Here is a tiny trained network, its code and every weight. The questions are about switching its units off for an input and a target symbol, where a switched-off unit gives its printed mean instead of its output.

import numpy as np


def w(rows, s, z=0):
    codes = np.array(rows[::2]) - 128.0
    scale = np.full(codes.shape[1], s)
    scale[-1] = z or s
    return codes * scale


def norm(h):
    return h / np.sqrt((h * h).mean(-1, keepdims=True) + 1e-5)


def f(y):
    return y / 2 * (1 + np.tanh(0.7978845608 * (y + 0.044715 * y**3)))


def softmax(a):
    e = np.exp(a - a.max(-1, keepdims=True))
    return e / e.sum(-1, keepdims=True)


def log_softmax(a):
    a = a - a.max(-1, keepdims=True)
    return a - np.log(np.exp(a).sum(-1, keepdims=True))


def net(x, mask):
    ids = ['αβγδεζηθλμξπστφψ'.index(c) for c in x.split()]
    T = len(ids)
    res = E[ids] + P[:T]
    r = norm(res)
    for j in range(2):
        rows = slice(2 * j, 2 * j + 2)
        q, k, v = (r @ M[0][rows].T for M in (Q, K, V))
        z = softmax(np.where(np.tri(T) > 0, q @ k.T / 2**0.5, -1e9)) @ v
        o = O[0][rows]
        res = res + np.where(mask[j], z, o[:, -1]) @ o[:, :-1]
    y = f(norm(res) @ A[0][:, :-1].T + A[0][:, -1])
    res = res + np.where(mask[2:10], y, B[0][:, -1]) @ B[0][:, :-1]
    return log_softmax(norm(res)[-1] @ U[:, :-1].T + U[:, -1])


Q, K, V, O, A, B = {}, {}, {}, {}, {}, {}
E = w([
[164,44,131,160,129,51,171,147,125],'α',
[177,120,161,119,168,135,210,115,156],'β',
[87,108,58,115,134,220,118,108,131],'γ',
[103,143,81,121,93,164,164,173,103],'δ',
[130,87,107,83,99,174,151,111,255],'ε',
[127,137,190,91,143,184,77,84,141],'ζ',
[138,133,101,95,125,122,54,127,191],'η',
[177,84,123,77,64,139,154,101,73],'θ',
[78,190,149,88,156,144,121,126,162],'λ',
[131,150,187,138,186,188,125,218,124],'μ',
[115,94,175,211,196,140,151,54,86],'ξ',
[102,106,130,97,116,122,198,77,136],'π',
[50,75,153,122,175,90,117,164,116],'σ',
[117,81,169,74,119,69,196,156,119],'τ',
[154,194,221,161,185,93,93,105,114],'φ',
[174,114,185,151,110,160,120,109,143],'ψ',
],0.019)
P = w([
[188,106,56,119,198,134,128,71,129],'0',
[134,32,201,102,105,142,169,129,126],'1',
[192,115,74,92,188,132,127,107,108],'2',
[69,134,206,189,195,155,160,206,174],'3',
[180,131,84,92,170,130,117,124,109],'4',
[65,73,162,153,96,151,198,130,139],'5',
[178,135,90,104,166,127,120,126,96],'6',
[70,86,216,161,94,126,157,125,159],'7',
[168,142,99,103,156,125,117,136,101],'8',
[13,134,121,207,64,142,184,108,157],'9',
[159,146,97,103,145,126,120,134,97],'10',
[113,67,222,130,55,150,185,172,43],'11',
[161,149,114,92,147,121,110,156,115],'12',
],0.011)
Q[0] = w([
[63,51,243,177,3,215,199,164,84],'h1',
[237,106,134,17,141,116,79,124,19],'h1',
[136,148,131,169,115,93,68,102,190],'h2',
[181,140,49,33,138,50,62,148,120],'h2',
],0.0065)
K[0] = w([
[23,192,115,254,62,60,120,69,202],'h1',
[117,151,66,104,126,148,175,166,59],'h1',
[149,81,147,124,94,155,39,75,151],'h2',
[169,154,26,102,103,57,77,132,173],'h2',
],0.0073)
V[0] = w([
[117,145,88,26,133,145,70,168,210],'h1',
[81,254,154,42,168,128,154,80,104],'h1',
[142,120,116,157,82,151,93,177,144],'h2',
[131,183,114,92,160,45,139,107,138],'h2',
],0.0082)
O[0] = w([
[94,230,143,174,69,157,135,107,2,73],'h1',
[148,47,127,64,156,151,225,61,112,81],'h1',
[163,117,114,168,228,91,167,65,142,2],'h2',
[154,235,147,185,161,112,95,76,116,40],'h2',
],0.0098,0.0023)
A[0] = w([
[111,99,247,173,80,124,157,140,173,212],'n1',
[94,110,166,178,67,106,130,148,134,161],'n2',
[173,111,95,125,133,153,109,95,150,88],'n3',
[61,96,102,123,84,189,161,131,168,236],'n4',
[182,161,94,124,103,134,138,96,103,131],'n5',
[160,130,182,126,94,71,154,154,87,185],'n6',
[87,162,154,122,147,135,116,144,129,253],'n7',
[130,171,86,102,160,106,117,144,149,164],'n8',
],0.012,0.0049)
B[0] = w([
[75,117,157,255,144,127,178,105,159,245],'n1',
[97,189,173,199,147,160,94,142,124,172],'n2',
[74,185,143,113,117,173,104,143,85,140],'n3',
[114,147,216,196,132,59,130,160,125,231],'n4',
[160,88,100,121,110,102,99,160,221,146],'n5',
[63,159,118,143,173,152,115,147,149,197],'n6',
[95,78,171,150,65,65,147,125,110,181],'n7',
[152,136,96,138,86,148,194,89,78,142],'n8',
],0.0097,0.011)
U = w([
[166,138,176,134,165,166,128,219,38,138],'α',
[82,122,102,138,58,174,241,50,44,114],'β',
[20,194,97,100,171,145,125,159,140,198],'γ',
[163,134,65,216,70,101,197,186,97,71],'δ',
[179,80,185,102,126,6,159,113,155,58],'ε',
[109,29,94,205,164,141,95,62,65,193],'ζ',
[117,225,177,142,90,112,59,206,252,15],'η',
[172,222,212,153,225,74,67,126,85,96],'θ',
[129,227,68,198,124,157,93,96,78,254],'λ',
[145,125,76,202,206,59,42,211,141,102],'μ',
[61,38,107,153,114,38,46,126,58,91],'ξ',
[105,145,154,202,126,253,75,137,181,115],'π',
[115,28,87,113,79,126,64,169,210,190],'σ',
[13,213,84,200,85,250,70,156,26,47],'τ',
[93,118,199,92,129,177,48,96,111,156],'φ',
[181,144,133,137,162,165,187,133,167,164],'ψ',
],0.007,0.0036)

Each question gives the input, a string of symbols that net reads in full, and the target symbol t.
The units are the heads (2 rows each of Q, K, V and O) and the neurons (one row each of A and B). Each row of codes is followed by its name. A weight is (code - 128) times the scale printed after its matrix; where a second scale follows, it is the last column's (O, A, B and U).
mask holds one flag per unit, heads first, then neurons. A switched-off unit (its flag False) gives its mean, the last column of its rows in O or B, instead of its output. The means were averaged over made-up inputs and are rounded, as every weight is.
A unit's drop is (log p(t) with every unit on - log p(t) with that unit switched off) / (log p(t) with every unit on - log p(t) with every unit switched off).
The circuit of an input: a set's keep is (log p(t) with only the set's units on - log p(t) with every unit switched off) / (log p(t) with every unit on - log p(t) with every unit switched off). Starting from all 10 units, units are removed one at a time, each time the one whose removal leaves the highest keep (on an exact tie, the one counted first), for as long as the keep stays at least 0.8.
units of the circuit, in order: the units of the circuit, biggest drop first
most important unit: the unit with the biggest drop
k most important neurons: the k neurons with the biggest drops, biggest first
heads that matter: for each layer, one digit per head in row order, 1 if its drop is at least 0.15 and else 0, layers parted by /
input β π θ μ α ζ γ ψ τ ε λ τ δ, target δ: heads that matter : 01
input β τ δ λ α λ λ θ, target β: heads that matter : 10
input γ λ α, target μ: units of the circuit, in order : (n1 h1 n4 n7)
input φ ψ ξ τ ζ μ λ, target β: heads that matter : 00
input γ τ ε, target η: heads that matter : 10
input λ ζ λ σ ζ, target β: heads that matter : 10
input λ β ε η θ η τ μ, target τ: units of the circuit, in order : (h1)
input θ μ τ τ τ λ ψ, target π: units of the circuit, in order : (n4 n7)
input θ ζ α, target μ: 4 most important neurons : (n1 n7 n4 n6)
input γ ζ θ τ ψ θ β, target ψ: units of the circuit, in order : (n4 n1)
input τ ε φ γ η η φ σ τ σ π, target ε: 4 most important neurons : (n1 n5 n2 n3)
input π τ μ τ γ γ τ ψ η δ ε λ β, target ψ: units of the circuit, in order : (n4 n2 n7)
input δ τ γ, target τ: units of the circuit, in order : (n1 h1)
input ζ ξ η, target λ: units of the circuit, in order : (h2 n8)
input ψ τ α μ φ δ σ δ μ τ ε μ λ, target β: 2 most important neurons : (n8 n4)
input λ γ ε η ψ ξ ζ, target φ: units of the circuit, in order : (n1 n4)
input θ ε η, target λ: most important unit : n8
input β θ ε, target η: 2 most important neurons : (n4 n1)
input η β σ, target ξ: 2 most important neurons : (n1 n4)
input β θ τ, target γ: 3 most important neurons : (n6 n4 n1)
input μ γ γ ε σ μ μ, target α: 3 most important neurons : (n1 n4 n2)
